Each row is followed by its group and then its class within the group.
-2.1  -15.7  1.2  -12.3  -4.5  13.9  -3.9  -12.2  -23.6  -17.3  5.5  -30.4  16.4  -10.3  5.3  -4.5  -8.2
Pobir > mupe
-0.2  -12.7  9.8  -16.2  2.2  4.5  -0.9  -15.6  -15.3  -15.8  13.4  -12.5  3.6  -13.6  13.1  -5.0  -4.4
Pobir > mesen
6.8  -14.6  -3.4  -18.8  3.8  22.4  -3.5  -9.7  -12.5  -17.1  12.6  -17.3  -4.6  -9.2  6.0  0.1  -16.0
vir > suti
3.7  -9.5  2.6  -17.8  2.1  9.6  8.8  -22.4  -5.7  -16.6  -2.7  -10.3  -1.7  -6.7  0.1  -1.6  -5.0
kuvi > tede
-5.0  -23.5  -2.0  -15.0  2.4  18.4  0.2  -16.0  -29.7  -13.2  10.7  -17.6  0.8  -18.2  7.7  -17.2  -9.6
Pobir > mesen
-0.1  -7.7  4.7  -20.3  0.8  16.2  -5.2  -18.9  -12.2  -10.9  -1.1  -5.1  8.0  -10.2  10.5  -3.2  -12.9
vir > Depiv
16.1  -11.2  7.4  -9.9  12.4  -2.4  0.1  -18.6  -7.2  -22.6  14.2  -5.4  9.1  3.1  11.0  8.5  -8.0
vir > suti
11.3  -13.0  4.9  -24.7  -3.4  15.6  21.6  -34.5  -14.6  -9.7  1.9  -16.5  -3.1  -10.3  3.2  -8.1  3.7
kuvi > Zupen
4.7  -0.3  5.7  -5.8  1.2  23.4  4.4  -3.3  -11.5  -9.9  10.3  -11.4  1.4  2.8  1.5  2.8  -11.5
vir > suti
-0.7  -15.6  2.6  -17.8  -9.5  29.8  -5.8  -15.2  -18.6  -9.8  6.4  -17.7  -10.3  -11.4  14.0  -22.6  -19.9
Pobir > mesen
62.7  -10.2  1.9  -13.2  4.6  -38.8  36.0  -47.5  -6.2  -19.3  -5.9  -24.4  8.5  -5.1  -0.9  4.0  12.5
Pobir > mupe
12.7  -3.7  7.2  -15.2  -1.2  -1.5  1.4  -27.6  -7.5  -20.6  10.0  -19.1  0.8  -7.6  -1.6  -5.0  -12.9
vir > suti
-0.6  -14.7  1.8  -1.1  -17.0  19.8  5.1  -20.6  -29.0  -7.8  3.1  -28.2  -11.0  -10.0  1.3  -15.3  -5.6
Pobir > mupe
14.9  -9.5  6.3  -15.2  9.3  -8.2  1.6  -30.6  -8.5  -13.3  11.5  -20.9  5.5  -9.8  5.8  -0.3  -11.6
vir > suti
14.9  0.1  4.1  -18.8  7.7  6.7  1.4  -22.5  -4.0  -18.2  5.9  -5.4  8.6  -6.2  -5.7  13.9  -6.5
vir > neze
13.3  -1.4  8.1  -10.2  -0.9  -3.8  4.7  -18.1  -2.3  -8.7  -1.3  -8.3  -2.8  1.8  -2.8  -2.8  -11.3
vir > Depiv
-7.1  -20.4  5.7  -17.8  -5.6  33.2  -12.3  -34.3  -35.0  -23.6  11.6  -35.8  1.5  -14.8  14.4  -7.1  -20.1
Pobir > mupe
15.8  -14.7  9.4  -13.5  -0.1  -4.9  25.6  -30.6  35.6  -14.1  13.2  -27.0  0.7  -12.0  7.9  -13.2  -14.2
vir > suti
3.6  -14.2  4.4  -12.3  -7.0  19.7  -8.1  -23.8  -18.0  -20.4  3.4  -13.2  -0.4  -4.4  4.2  -6.4  -16.2
vir > Depiv
13.8  -9.2  6.1  -4.8  -10.8  1.7  11.3  -31.5  -2.3  -2.4  1.2  -24.8  2.2  3.4  1.5  -27.2  -9.7
vir > Depiv
-17.6  -14.4  -12.8  -4.9  -18.6  47.1  -16.5  -0.6  -12.1  7.1  -7.3  -4.2  -9.6  -6.0  -2.8  -17.2  -19.5
kuvi > zisu
1.3  -6.5  4.9  -13.9  -2.1  30.0  -4.8  -11.9  -13.2  -12.7  11.6  -11.5  3.4  -8.2  4.1  -3.7  -13.7
vir > neze
7.2  -15.0  3.8  0.3  -3.9  4.7  13.4  -9.0  -9.8  -5.6  3.9  -19.8  -11.2  -5.8  -4.6  -7.8  -11.0
Pobir > mupe
16.0  -10.5  6.5  -17.5  7.4  3.0  10.2  -33.7  -13.2  -20.1  6.5  -22.2  1.4  -9.4  5.2  1.5  -9.6
vir > neze
8.2  -9.3  9.7  -14.9  -2.0  28.0  -0.5  -25.8  -13.9  -16.4  -0.1  -17.9  2.0  -8.7  3.6  2.3  -13.6
vir > neze
20.7  -29.9  13.5  -28.3  -6.3  29.6  -7.6  -60.5  -33.4  -38.7  19.8  -45.8  -1.5  -21.2  13.2  -8.1  -25.2
vir > Depiv
5.1  -14.4  14.2  -20.0  -1.7  10.0  -3.0  -45.8  -9.5  -10.3  -3.9  -9.2  -4.2  -28.0  6.3  -1.6  -4.3
kuvi > Zupen
24.1  -1.3  8.3  0.1  -4.7  -11.8  8.5  -18.6  6.5  2.6  -0.4  -20.4  3.4  0.1  -7.4  -11.7  0.1
vir > Depiv
-1.8  -12.7  5.9  -11.9  -1.3  28.7  -5.5  -14.9  -15.4  -23.4  13.1  -33.6  -1.7  -13.8  7.5  1.1  -19.3
vir > suti
12.6  -7.2  10.4  -16.9  0.6  17.7  1.9  -31.1  -11.6  -18.9  13.2  -21.3  10.6  -7.2  8.3  -2.0  -9.9
vir > neze
13.2  -22.5  11.1  -16.9  -7.3  34.3  -8.4  -48.2  -25.0  -25.2  19.0  -28.0  -2.7  -14.4  7.1  -3.0  -13.2
vir > neze
7.1  1.2  -8.4  0.7  0.3  -16.4  15.2  -10.4  2.5  -2.7  -3.4  -11.6  -11.6  -2.4  2.6  -0.3  -4.9
Pobir > mupe
12.4  -16.9  8.3  -18.9  8.1  12.2  10.0  -30.7  3.5  -23.1  5.7  -22.6  -4.9  -20.4  14.3  2.2  -3.2
Pobir > mesen
19.0  -15.4  4.1  6.4  -8.5  -3.4  28.9  -29.0  -20.5  1.7  -0.7  -34.3  -11.2  -14.3  -0.5  -27.0  -9.0
Pobir > mupe
-0.1  -5.8  7.2  0.8  -7.1  14.5  12.7  -18.4  -23.9  4.8  -1.8  -18.4  -7.2  -6.6  1.4  -17.5  -13.6
Pobir > Vesir
17.2  -11.0  14.4  -2.6  -14.9  -0.1  26.1  -30.8  -8.9  -5.1  4.8  -30.0  3.8  -8.0  -2.5  -27.7  -15.2
vir > Depiv
-8.8  -15.4  -0.5  -5.9  -22.8  23.7  5.8  -20.8  -15.0  5.5  -3.4  -24.7  10.2  -7.3  -4.0  -23.6  -14.6
kuvi > Zupen
3.6  -8.8  3.9  -13.1  -1.1  5.0  6.4  -30.4  -2.0  0.4  -3.2  -9.6  -2.9  -10.1  -1.1  -10.0  -8.9
kuvi > tede
5.6  -18.6  6.2  -14.9  -6.6  8.5  -1.6  -28.7  -23.6  -15.2  3.1  -13.3  -4.7  -7.8  15.0  7.8  -2.8
kuvi > zisu
6.2  -10.0  1.1  -19.7  0.9  6.5  -1.1  -27.5  3.2  -10.1  1.4  -1.4  5.4  -5.5  17.6  4.1  -6.8
kuvi > tede
8.0  -13.8  6.6  -19.7  -14.0  13.5  -1.4  -36.9  -16.2  -19.3  0.6  -17.4  0.9  -9.5  4.2  -8.1  -4.7
kuvi > Zupen
13.3  -13.9  9.6  -21.3  -4.6  27.7  -0.6  -28.7  -15.0  -18.9  14.4  -22.4  0.6  -6.7  5.6  -11.1  -24.9
vir > Depiv
4.0  -8.8  5.7  -19.8  8.3  16.3  -7.8  -23.1  -16.3  -24.0  15.8  -8.2  5.3  -17.3  18.1  8.9  -5.6
Pobir > Vesir
-5.1  -13.4  1.0  -12.3  6.5  21.7  2.9  -12.1  -11.0  -13.5  9.0  -8.6  8.0  -11.6  12.5  9.3  -5.8
Pobir > Vesir
-1.1  -8.8  6.0  -18.4  -9.4  18.8  2.6  -28.0  -9.4  -14.9  -0.9  -18.1  -0.8  -9.4  3.6  -17.4  -7.5
kuvi > zisu
-5.6  -6.1  -5.8  -0.3  -1.6  32.9  -2.1  -4.4  -28.0  -10.0  8.5  -13.3  -5.6  -5.7  8.1  -10.5  -7.8
Pobir > Vesir
10.4  -6.8  8.5  -15.4  5.0  10.5  -1.5  -36.9  0.4  -12.4  5.4  -5.8  15.9  -4.9  -1.0  -0.1  -10.1
vir > Depiv
